Each row of numbers stands for one element and depends on some of the facts below. Use the named rows to name the rest.

How the elements are related:
σ: hangs directly under; ξ: is of sort; β: is directly followed by
σ dralak <- baflin gagrus guka kesum kiflok makek zeklunor
σ zeklunor <- bagifa grogak gubro klaso labe plutril retru sodo trile
σ fleme <- baklil banim bople dagrol litrun skimos trulel zusti
σ gribram <- baklu geploskor plepun ritril stabre trastigro tredin vople zarin
σ skubozun <- beski gidrer klatem klepom maklun skudru subro
σ skifir <- brafon kasil losos luskunem nubul razak sastak sazur
σ klilu <- brebir bripo laplik matem rupoplos stogim vasok vepaplam
σ kiflok <- brebrum britridrus gaklan gruno kestil pidres plutus rogor tobru
σ sutus <- brezim
σ selil <- brostekli fifol luklen plekim stosan tagrel triplal zuskim
σ dofer <- brotak desu dradam flufi furel stovu trivel tropli
σ stedri <- brupi depal drili flamum klatri pimim skufo stadros
σ doplevak <- dalur drigrik pizamir rutri tumetos
σ kuplok <- dedibu gribram grigrel kapim skifir skubozun tedrol todris voflu zifa
σ drufin <- dode dradra gripo kagrir klistir logren mabreskon pluplem zusum
σ dagru <- dofer klastar klilu mesenir piru ruklil selil vubror
σ tibe <- doplevak kligruk klopos nomul stedri sutus
σ dedibu <- drenebre mosta negi pebril skazodru tovur viguk zibas zuplo
σ zifa <- drigos klagi klozotam plemitru stebin
σ baflin <- drodre druvol fefor klukis puplil zozer
σ ruskul <- droskudim drufin gado gruplan leklivom nides niklom trebir
σ plife <- fiplak
σ zili <- flazu gaflova klobuk klople pemos relar zagur
σ mirim <- fleme gutra kupler skasak steplel
σ riflam <- foga klastol plife skoskam stunil tremom zili
σ kligruk <- gobras skigrem stimus tanel trigum
σ nomul <- nista skitamul telimim
[baflin baklil baklu banim brebir brostekli brupi dagrol dagru dalur depal doplevak dradam dradra dralak drigos drodre droskudim drufin fefor fiplak flazu fleme flufi furel gado gaflova gagrus gribram gripo gruno gubro guka kagrir kestil klaso klastar klastol klatem kligruk klilu klistir kupler laplik leklivom logren mesenir mosta negi niklom nista nomul pemos pizamir plutus razak retru sastak sazur skasak skifir skubozun skufo sodo stabre stadros stedri stosan stunil subro tagrel tanel tedrol telimim tibe todris tovur trebir tredin trile triplal tropli trulel viguk voflu vubror zibas zuplo] ξ 744
[bagifa beski brebrum britridrus dedibu desu dode dofer fifol grogak gutra kapim klatri klepom klople klozotam litrun luklen mabreskon piru plekim plepun riflam rogor ruklil selil skazodru skigrem skitamul stebin stogim stovu tobru tremom vepaplam zarin zifa zuskim zusum] ξ 323
[bople brafon brezim bripo brotak drenebre drigrik drili druvol flamum foga gaklan geploskor gidrer gobras grigrel gruplan kasil kesum kiflok klagi klobuk klopos klukis kuplok labe losos luskunem makek maklun matem mirim nides nubul pebril pidres pimim plemitru plife pluplem plutril puplil relar ritril rupoplos ruskul rutri skimos skoskam skudru steplel stimus sutus trastigro trigum trivel tumetos vasok vople zagur zeklunor zili zozer zusti] ξ 596
β (each to the one after it):
brotak β trivel β desu β stovu β dradam β tropli β furel β flufi
drigrik β tumetos β rutri β pizamir β dalur
drili β flamum β pimim β klatri β brupi β skufo β stadros β depal
drodre β zozer β puplil β klukis β druvol β fefor
droskudim β leklivom β gado β drufin β nides β trebir β gruplan β niklom
gobras β stimus β skigrem β trigum β tanel
gubro β plutril β labe β bagifa β trile β klaso β grogak β sodo β retru
kesum β guka β baflin β gagrus β zeklunor β makek β kiflok
klatem β maklun β subro β beski β gidrer β klepom β skudru
klozotam β stebin β plemitru β drigos β klagi
mabreskon β klistir β gripo β zusum β dradra β pluplem β logren β dode β kagrir
mesenir β ruklil β vubror β selil β piru β klastar β klilu β dofer
negi β zibas β drenebre β zuplo β skazodru β pebril β tovur β mosta β viguk
pidres β britridrus β gruno β gaklan β plutus β kestil β rogor β brebrum β tobru
razak β losos β kasil β luskunem β nubul β sastak β brafon β sazur
relar β pemos β klople β zagur β klobuk β flazu β gaflova
skasak β kupler β gutra β fleme β steplel
skitamul β telimim β nista
skoskam β tremom β klastol β plife β foga β zili β stunil
skubozun β dedibu β voflu β gribram β grigrel β todris β skifir β kapim β zifa β tedrol
stabre β ritril β geploskor β tredin β zarin β trastigro β vople β baklu β plepun
stedri β nomul β doplevak β klopos β sutus β kligruk
triplal β zuskim β stosan β plekim β luklen β tagrel β brostekli β fifol
vepaplam β bripo β brebir β matem β stogim β rupoplos β laplik β vasok
zusti β litrun β trulel β banim β skimos β bople β dagrol β baklil

Some rows with their names:
fiplak: [-16  27  25  26  28   6   3 -10   1   9 -14 -26  -4  34  16   2  36  23
  -5  30 -12  13  -5  25 -12  31   6 -27  27  18 -24  45 -12  -3 -24 -41
  21 -19 -38   0  15 -13  37  15 -24  -2 -16  12  26   4 -20]
klepom: [-13  44  -5  44   7   4  11  35  -9  42 -20 -39  -9  13  15   8  15  30
  37  10 -31  42  38  19   0   1   5   1   4   6  -3  19   7  32  -8 -17
  13  13 -37  61 -14   5  14  11   0  42 -15  24  16  39 -21]
depal: [-30  36  21  23  16   5 -10  13   7  16 -14 -33 -11  14  34  14   9  19
 -10  30 -38   6  30  29 -25  21  10 -16   0  -1  -9  35 -31  21   5 -57
  52  25 -41  -2 -11  -9  10  15   7  38  -2  13  37   2  -6]
pebril: [-22  16  -7  50  20  13   2   6 -24  29  -6 -32 -21  -5  21  32  31  41
  19  37 -41  34  38  17  15  -2   9 -17  -3  -6   2  28 -30  21 -15 -43
  25   5 -52  44 -14  16  36  31  18  42  16  11  29   5 -19]
zagur: [-34  24   5  47  17  31   7   6  -1   3 -12 -21  25  29  30   6  22  25
  29  44   0  50   6  14  -5  17  -7 -17   3  -8  10  35 -13 -11 -10 -15
  24 -18 -37  18   7  -3  26  33 -22   9  -7  -4  10  14 -40]
zili: [-29  16   8  37   0  32   1  11  -6   3 -22 -31 -18  30  33  17  31  13
  25  33  -3  38  25  20 -24  45 -23 -31  -5  -4  -2  34 -30   6 -11 -20
  25  14 -47  27  -4   6  26  27   3  50  -1  22  17 -14 -32]
sutus: [-27  15  11  35  -2  34   0   7  -5  -4 -22 -29 -12  38  33  12  35   9
  28  32  10  40  14  20 -24  50 -29 -32  -3   1  -3  35 -23  -4 -14 -12
  16   3 -48  21  -1   7  31  27  -4  39  -7  21  12 -16 -38]
britridrus: [ -7  43  20  24  18  12  14   6  -1  11 -27 -22  38  36  17 -12  28  14
  39  10  44  49  -2  20 -11  27 -16 -11   1  21  -3  42  30 -14 -17  26
  -9 -35 -32  13  11 -10  17   9 -34 -26 -30   6   5  23 -44]
vubror: [-11  37   7  25  17   6   2  14   0   6 -24 -18  19  44  34 -16  36   5
  50  25   3  26  -7  31 -16  32 -25 -17  14   9 -27  52   0 -16 -20   9
   5 -39 -22   0   3 -14  13  16 -20 -18 -29   4   4  20 -43]
skimos: [-33  27   2  47  14  29   8  12  -1   5 -16 -29  13  27  31   9  26  23
  27  41  -8  44  15  15 -10  18  -7 -18  -1  -8   9  36 -17  -1  -5 -17
  29  -5 -37  24   5   0  22  37 -15  24  -6  -1  11   9 -36]
razak: [ -1  31   7  57  24 -17   1   4  -9  22   3 -28   7  37  23 -14  28  29
  26  41  -4  36  -5  12  20   6 -10 -20  27  10 -26  39   7  -6 -40 -26
 -24 -61 -47  12  12  10  60  -7 -18 -23 -22   3  -5  23 -43]
skifir: [-16  28   5  44   0  -7 -12  25  -4  31 -13 -52 -54  29  20   4  31   9
  25  26 -35  21  42  18 -13  21 -25 -17  10  -1 -29  29 -20  41 -14 -49
   7  23 -41  40  -8  11  24   3  30  68   2  37  18   1 -23]
tredin: [-18  42  11  69  19 -11   2  25  16  28  -6 -42   4  43  21 -19  11  22
  25  46 -23  43  17   4  -1  -1 -11 -13  24  -6 -16  26   5  21 -22 -43
  -2 -22 -32  22  19   0  35  -1 -17  23 -13   9  -1  34 -40]
stimus: [-20  19  12  44  19  25   9  -5  -8  -5  -9 -11  31  34  37   5  24  29
  16  46  18  44  -8  17   1  29  -4 -34   5   7   4  40 -10 -28 -24  -7
   9 -43 -52   0  11   3  51  21 -33 -18 -17  -5   5   1 -44]
gobras: [-13  28  -3  46  19  27  18   9 -10  -3 -23  -7  42  41  35  -8  42  19
  62  38  23  53 -12  24  -2  30 -23 -27   7   7  -7  46   1 -35 -31  30
  -6 -62 -32  15  14  -4  35  30 -40 -28 -24  -7  -6  19 -58]
drigos: [-15  39   1  55  19 -11  -2  20  -1  29  -4 -43  -9  32  17 -11  28  20
  35  37 -28  36  20  11   7  -2 -15  -5  20  -3 -19  38   0  16 -19 -34
  -3 -21 -31  30   4   5  29   8   0  13 -13   6   3  29 -37]
dalur: [-21  33  19  27  18   3  -6   3   4   8 -11 -25   2  29  35   1  16  18
   2  31 -12  15   9  25 -13  26   0 -20   9   5 -13  42 -17   0 -10 -36
  27 -12 -42  -9   0  -7  27   9  -9   3 -16   6  21   3 -22]
brotak: [-24  22   4  45  15  31  13  -2  -3  -8 -13 -13  39  47  34  -7  34  18
  40  46  31  56 -19  13  -1  29 -21 -24  11   2   5  48   0 -38 -20  11
  -1 -52 -38   8  16   1  41  30 -38 -29 -26 -14  -9  11 -56]
baklu: [-27  49  12  66  15  -9  -2  39  18  35 -11 -55 -19  27  19  -2   5  20
  13  44 -56  30  48   7 -15  -6   0  -8  13 -14 -12  20 -12  50  -2 -64
  31  26 -31  36   4  -2  17   8   6  68   1  18  18  30 -18]

Rows to name:
No name comes twice in this set of rows, the named rows included.
[ -4  20  -1  30  -8   5   1   6 -27  25 -10 -34 -25  31  11   2  35  20
  39   2  19  46   6  15  13  29 -24  -8  13  20 -13  36  13  -1 -28  -3
 -29 -22 -55  50 -10  24  44  -2   8   6 -29  27  -3  11 -42] : dedibu
[-17  23  22  13  -6  27   7  -3  -6   7 -24 -34 -21  41   9   6  34  13
   5   3  21  34  -3  22 -24  58 -10 -23  20  29 -12  37   2  -4 -18 -15
   8   8 -47  31   5  -1  34  10 -18  20 -31  37  17  -2 -25] : riflam
[-15  44  17  62   9  -1  11  24   6  33  -6 -39   5  26  19   3 -10  39
  -9  28 -15  45  28   4  -1   5  19 -15  10   9   5   5  10  27 -15 -45
   9   4 -59  34   5   9  50 -10 -20  35 -22  21  13  30 -20] : zarin
[-26  41   3  52  16  -7  -7  29   4  39  -9 -55 -30  15  17   7  19  22
  18  34 -60  22  48  15  -8  -7  -3  -2   7 -12 -13  28 -19  46   1 -58
  32  27 -29  42  -7   2   9  16  22  59   6  15  22  25 -16] : sazur
[-23  31  -5  30   4   9   0  13 -17  37  -5 -39 -14   7   9  14  17  34
  23   6 -20  43  24  15  13  -4   9  13   7   3   7  33   4  19  -4 -28
  13   7 -45  54 -18  13  16  14  13  23 -10  14  14  29 -26] : skazodru
[-19  39   0  49   6   5   9  21  -6  33  -6 -40   2  23  11  -1  12  31
  24  19  -9  50  19   7   9   0   3   2  12   5   6  25  14  17  -8 -23
   0  -4 -44  49  -3  11  31   4  -7  18 -25  10   3  35 -33] : beski
[-26  25  21  15  -5  13 -17  14   4   6 -23 -39 -33  38  32   3  29  -5
  16  19 -11  14  23  29 -38  51 -29 -21   2   4 -23  44 -26  14  -5 -33
  26  24 -38   7 -11  -3   9  13  17  46 -11  30  22 -15 -24] : klilu
[-10  33  -6  23   5  13   5  16  -5   0 -20  -5  26  57  46 -20  34   6
  62  22   0  26 -30  37  -2  42 -26 -16  28  14 -29  55   0 -41 -28  18
  -5 -65 -28  -1  -1  -7  28  13 -32 -42 -54  -2 -12  25 -52] : gubro
[-15  37   3  51   7   4   8  15  -7  29   0 -34  14  32  13  -8  12  32
  28  19   8  59   4   4  16   2  -2   2  20   9   3  28  23   0 -19 -14
 -16 -29 -45  42   4  11  40   0 -19  -3 -29   9  -7  37 -42] : stebin
[-36  32   4  13 -14  35   0  15   1   8 -10 -17  19  38  37   1  -3  19
  14   8   0  37 -11  24 -12  35   5   2  16   9  10  37  -1 -21   2 -12
  29  -3 -47  19 -15   0  17  14 -23  -2 -48   5   3  23 -32] : bagifa
[-25  15   9  39   0  32   3   7  -9  -2 -21 -26  -9  39  34   9  36  11
  33  34  15  45  10  19 -19  48 -31 -33   1   2  -5  36 -20  -9 -20  -7
   7 -10 -47  22   4   9  38  23  -7  27 -10  18   6 -11 -41] : plife
[-11  36 -13  34  19  -9  -4  27 -18  42 -18 -43 -33   4  17  11  43  20
  53  17 -58  16  42  31   1  -5 -10   1   2  -4 -28  40 -19  37 -10 -28
  22   6 -24  47 -21   0  -1  24  30  41   7  19  26  24 -20] : tovur

The same elements again, as new rows of numbers:
Named rows:
depal: [  8   0 -17   1 -11 -15 -31  -1 -22  20  -7   8 -17 -73  -3   5  -7  22
  -1  -2  -4  -1  10  -1   5   3   1 -19  17  10  12  14   3  13  15  28
  -4  -8 -16  15  -5   4   4 -15  -6 -10  -3  13   4 -23 -17 -25]
stimus: [  8  -2  -3 -19   9  -6  16   1  -4 -14  12  -4   0  36  12 -15  -6  12
  -2   1  -7  14  -5   5   0 -17  -9   3   2  17 -13   6  12 -12  13 -29
   0   0 -24  -7  -1  -1  -3   6  -4   2  -2  -4   0  13   5  -3]
plutus: [  6 -11 -11  -3  -4  -3  67  -6 -16  11  -9  -2  -6 -29   4  -5  -9   7
  -9  -3  -8   6   6  -5  15 -35   9  10  -1  27  15  14 -16  10   7  -8
   6  -9  -6   9 -13   2   2   4   9  -5  -4   4  -3  -1  -9 -14]
plekim: [ -4   7   4   8 -11 -13 -39  -1   9 -13 -13   3   1  39  -7  -8 -21  22
   6  -1  -1   6  -5  -6   7   6  -8 -17   5  15 -36  17  26  -7  13  -7
   1   5 -24   8  -5   5   4   1 -17  -3 -20   2   2   5   0 -13]
gubro: [ 10   0  -4 -26  26  -5  75   0 -17 -17  10 -29  -2  42   3 -40 -10 -12
 -13   3   3  10   1   6  14 -35   0  28  -1  38 -48   4 -19 -10   5 -53
  15  11 -14   1 -24  -3  -1  18  28  -9  -7  -4  -4   8  -6   3]
kasil: [  8   3 -11   7  -2  -6  -8  16   5 -12  -4  -6  -1  35   9  -9 -11  20
   2  -1  -4   8  -3   9 -32 -15 -20  17  -3  -5  -6   8   0  -6  -1 -33
 -12   1   2 -26  21  -5   4   1  -5   6   6  -8  -2  18   5  18]
dradra: [  7   0  -9  -2  -5 -11   3   4  -7  -3 -12   1  -5 -11   6 -10 -15  12
  -3  -5  -1   2   3   1   4  -9  -1   2   4  11  -1  13   2   5   8 -12
   4   3 -19   7 -11   2  -2  -1  -3  -5  -4   1   3  -8  -8  -9]
kupler: [ 12   2  -8 -17   1 -10  23   0   1 -14  -8  -4  -1  17   1 -22 -16   3
  -4  -4   1   1  -2   0   6 -11   0  10  -3  22 -23   9  -1   2   5 -27
   6   8 -23   1  -9   3  -3   8   2  -1  -9  -3   2   0  -1   5]
dedibu: [  6   9   5  13  -4   2  14  -3   3 -16 -23  -9   2  60  -9 -28 -15   6
  10   1 -11   5   4   0  15   0 -25  21   2   6 -11  14   4   0 -10 -32
  -2  13   7   6  12  -4   5  11  22  13 -13 -14 -20  20  15  12]
banim: [ 12  -2  -5 -15  -6 -13 -10   4   0 -11 -15   3  -5  -8   1 -13 -12  17
   1  -1  -6   1  -2  -1  11  -6   2  -1   2  37  -6   7   0   7   8 -16
   4   4 -32   1  -4   4  -2  -4 -10  -4  -9   0   5  -8  -6  -8]
klastar: [  7   4 -18  -8 -11 -19 -25   1  -5   1  -3   6  -5 -26   5  -3 -17  15
   0  -8   6  -5   3  -2  -5   9  -9 -20   3 -16 -19  15  16   3  14  14
  -2   7 -25   6 -16   7   4  -4  -8 -12 -11  10   6 -14  -5  -4]
grogak: [ -8   2  10   7   2  -6 -32   5 -32  15  -7 -11 -16 -25 -12 -13  -2  27
   1  10 -13  16   5   3  22  -9  -4 -10  32  51 -10   9  -3   2  15   2
   3  -7 -10  21  -5  -2   4 -11  -2  -5  -6   9 -10  -5 -18 -48]
luklen: [ -3  11  -3  -4  -4 -12 -24 -10   2   3   8  -2  -1  14 -14  -5 -18  17
   4   1   1   0   1  -5   4  12  -6 -21  12   4 -49  17  19  -9  11  10
  -4   5 -15   4  -1   5   7   3  -2 -10 -18   8   0   1   2 -14]
dralak: [ 10   1  -6  -9  -3  -3  81  -7 -27  14   4 -13  -6 -34   9 -20  -8   1
  -4  -2  -8   4   5   8  22 -15  -3   8   7  48   1   5 -20  12  11  -5
   2   4 -16  18  -8   3  -6   3  15  -6 -15   3  -5   0  -7 -23]
leklivom: [ 13  -2  -4 -18   0 -12  13   3   4 -21 -15  -1   1  29   6 -20 -16   6
  -1  -3   0   3  -5   1  11 -14  -1  11  -7  37 -18   8  -3   2   6 -39
   8   9 -27  -2  -7   3  -4   7  -4  -3 -13  -6   6   3  -1   3]
losos: [ 12   7  -7  -4   0  -6  -3  13  12 -21   7  -8   1  45   7 -17 -10  19
   3   0  -5   5  -4   7 -26 -13 -20  21  -2   8 -19   5  -3  -4  -2 -40
 -11   3 -11 -33  31  -3  -1   0  -6   6   2 -11  -1  21   9  16]
bripo: [  5   2  -6 -15   9 -11  15  -1   6 -23  10  -8   5  75  15 -13 -18   2
  -4  -5   4  11  -9   3 -13  -8 -13  -2  -7 -21 -38  10  30 -21  14 -30
  -1   6 -17 -10 -15   1  -1  15  -5  -1  -3  -4   7  13  11  18]
gaklan: [  7 -12  -2 -12   4   5  55 -10 -15   5  10  -2  -4   4  12  -6  -1  15
  -6   3 -16  17   1   1  15 -36   0   6   2  44  15   6  -5  -5  13 -19
   1 -15 -12 -10   3   0  -3   3  -3   5   2  -4  -2  11   3 -17]
zuplo: [ 15   3 -12   6  -1  -7  -6   7  -2 -10 -32   0  -9  18  -3 -14 -13   2
   1  -4  -3   0  10  -1   2  -2 -15  17   3 -30  24  20  -2   3  -9 -19
   1   5  -2   0  -8  -6   7   0  16   4   3 -10 -10  -5   2  25]

Which element is each row?
No name comes twice in this set of rows, the named rows included.
[  4  -5   7 -14   8   6  74 -22  -1  -3   8 -14   1  30  -8 -21  -8   6
  -4   6 -12  13   1 -10  31 -37   7  15   4  71 -29  14 -17  -4   3 -28
   8  -7 -14  -3   5   3   3  14  16   0 -15  -4 -10  18   6 -18] : britridrus
[ 12   1  -7  13 -14  -4   2   9 -14   4 -12   2  -3   9  19  -8  -8  21
   6  -2 -17   5   6  15 -14   7 -28   9   4 -16  12   8   9   1   2 -15
 -13   8   3   0  20  -5   0  -3   0  17   2  -4  -8   9   7   8] : kuplok
[ -2   3 -11  -1  -5 -14 -47   3 -10   4   2   7  -5   7  12   6 -10  22
   3  -5  -2   6  -3   6 -11  12 -18 -26   5 -22  -5  11  36 -15  22  10
  -9  -3 -16  -1  -7   3   3  -5 -20  -1  -1   5   6  -4   0  -5] : rupoplos
[  4   4   2  -7   7  -5  35  -2 -43  20  15 -12 -10 -31  13 -18   4  20
   1   3 -17  15   1  15   8  -3 -15  -5  21  39   6  -4   0  -4  19  -1
  -5   0 -16  12   4  -1  -3  -5   2  -1  -2   5  -8   3  -7 -35] : zeklunor
[ -1   9  -8  28 -20   0 -13   1 -24  31 -14  -2 -11 -31  -5   0  -9  28
   7   3 -13   2  15   3  -7  17 -26  -5  24 -28  -3  18   3   8  -6  21
 -13   4  24  25  17  -1  11  -5  13  10  -5  11 -20   2  -5 -10] : zifa

Now the same elements, written a new way:
Named rows:
klukis: [ -9   0  -5   1  17  -9   0  -3  22  12   0 -16 -13 -27]
puplil: [ -8  -3  -6  -7  23 -12   8  -7  27  10  -8  -8 -19 -23]
gado: [ -5 -18  15   2   3 -12  15  -3   2 -31 -30   3   2   6]
droskudim: [-12 -19  15  -4  18 -29  37 -10  12 -34 -45  20  -3   7]
fleme: [  4  -7 -15  -1 -38 -13   3 -35   1 -10  -7  -8  38  11]
brotak: [-30  11  11 -26  24 -17  52 -14  19  -1 -26  32 -15 -24]
trivel: [-30  15  10 -19  13  -8  37 -12  15   5 -15  22 -16 -25]
brezim: [ 11 -12   8 -10  11   9  15  -9  -6  25   4  -9 -19 -14]
bripo: [-26  13  10 -22  15 -10  40 -14  13   5 -14  21 -10 -26]
vepaplam: [-29  13   1 -28  34   5  43 -15  21 -29  -9  40 -10   9]
klepom: [  1  -5 -13   1  -2  10 -17  18 -14  -4  44  -1  -1  16]
subro: [ -3   0  -3  -2  10 -39   9   4  -8  -9 -20  16   5  17]
drenebre: [ -4  -5   4 -12   2 -51  24  -1   7  10  10   7 -31  -8]
telimim: [ 10  -3  15  -1  29 -14  29 -18  -1  -1 -35  13   8  19]
kesum: [-17  -4  -9 -12  40 -37  32 -17  38  -1 -26  10 -24 -26]
razak: [ -9  -6  -2 -10  26 -58  32  -4   1 -17 -39  33  -1  15]
drigrik: [ -3 -16  12 -10  38 -16  56 -24  18  17 -20  23 -21  -8]
rogor: [  3   4 -14   8   7  42 -42  15  12  -5  38 -30   4   1]
makek: [ -7   3  -6   6   0  13 -28   7  12  17  20 -33  -9 -26]

Which element is each row?
No name comes twice in this set of rows, the named rows included.
[ -2   7  -7   3  29 -20  -9  -3  19 -14 -33  -9   9   5] : gruno
[ -2 -20  23  13 -12  11  -8  11  -9 -33 -12 -15   0   0] : dradra
[ 15  -2  18   6  17   7   8  -5  -8   8 -18  -3  13  18] : pizamir
[  0 -22  17  13 -23  27 -19  13  -9  12  31 -27 -11 -23] : gruplan
[  6   5 -14  10   0  52 -59  21   9  -3  48 -37   3   5] : brebrum
[  2   0   6  -4 -20 -21 -11  14 -11  24  38 -17 -21  -8] : pebril
[  7  43 -16  10 -48  71 -25   3 -15  -9  57 -10   5  -2] : dofer
[ 11  -6 -29   1  -6   9  22 -27  35 -19  -4  51 -21  15] : tremom
[ -9  -9   7 -14  11 -28  16 -18  10 -17 -33  12  24  12] : kupler
[ -4   4   3  -9  12 -58  21  -1  -2 -11 -26  15 -14  25] : zibas
[ 25  -6 -13  18 -55  31 -26  -2  24  32  10  19 -18 -23] : zili
[ 15  19   2  20 -15  21 -62  21  -3   7  11 -55  11   2] : sodo
[ 18  -9   7   6 -29  21 -41  19   7  14  -8   8  11  13] : flazu
[ -7  32 -21  -3 -14  32  21 -17   3 -24  19  24  -3   1] : selil
[ 10  -9   3  -8 -11   8 -23   7  -2   3 -24  10   4  12] : fiplak

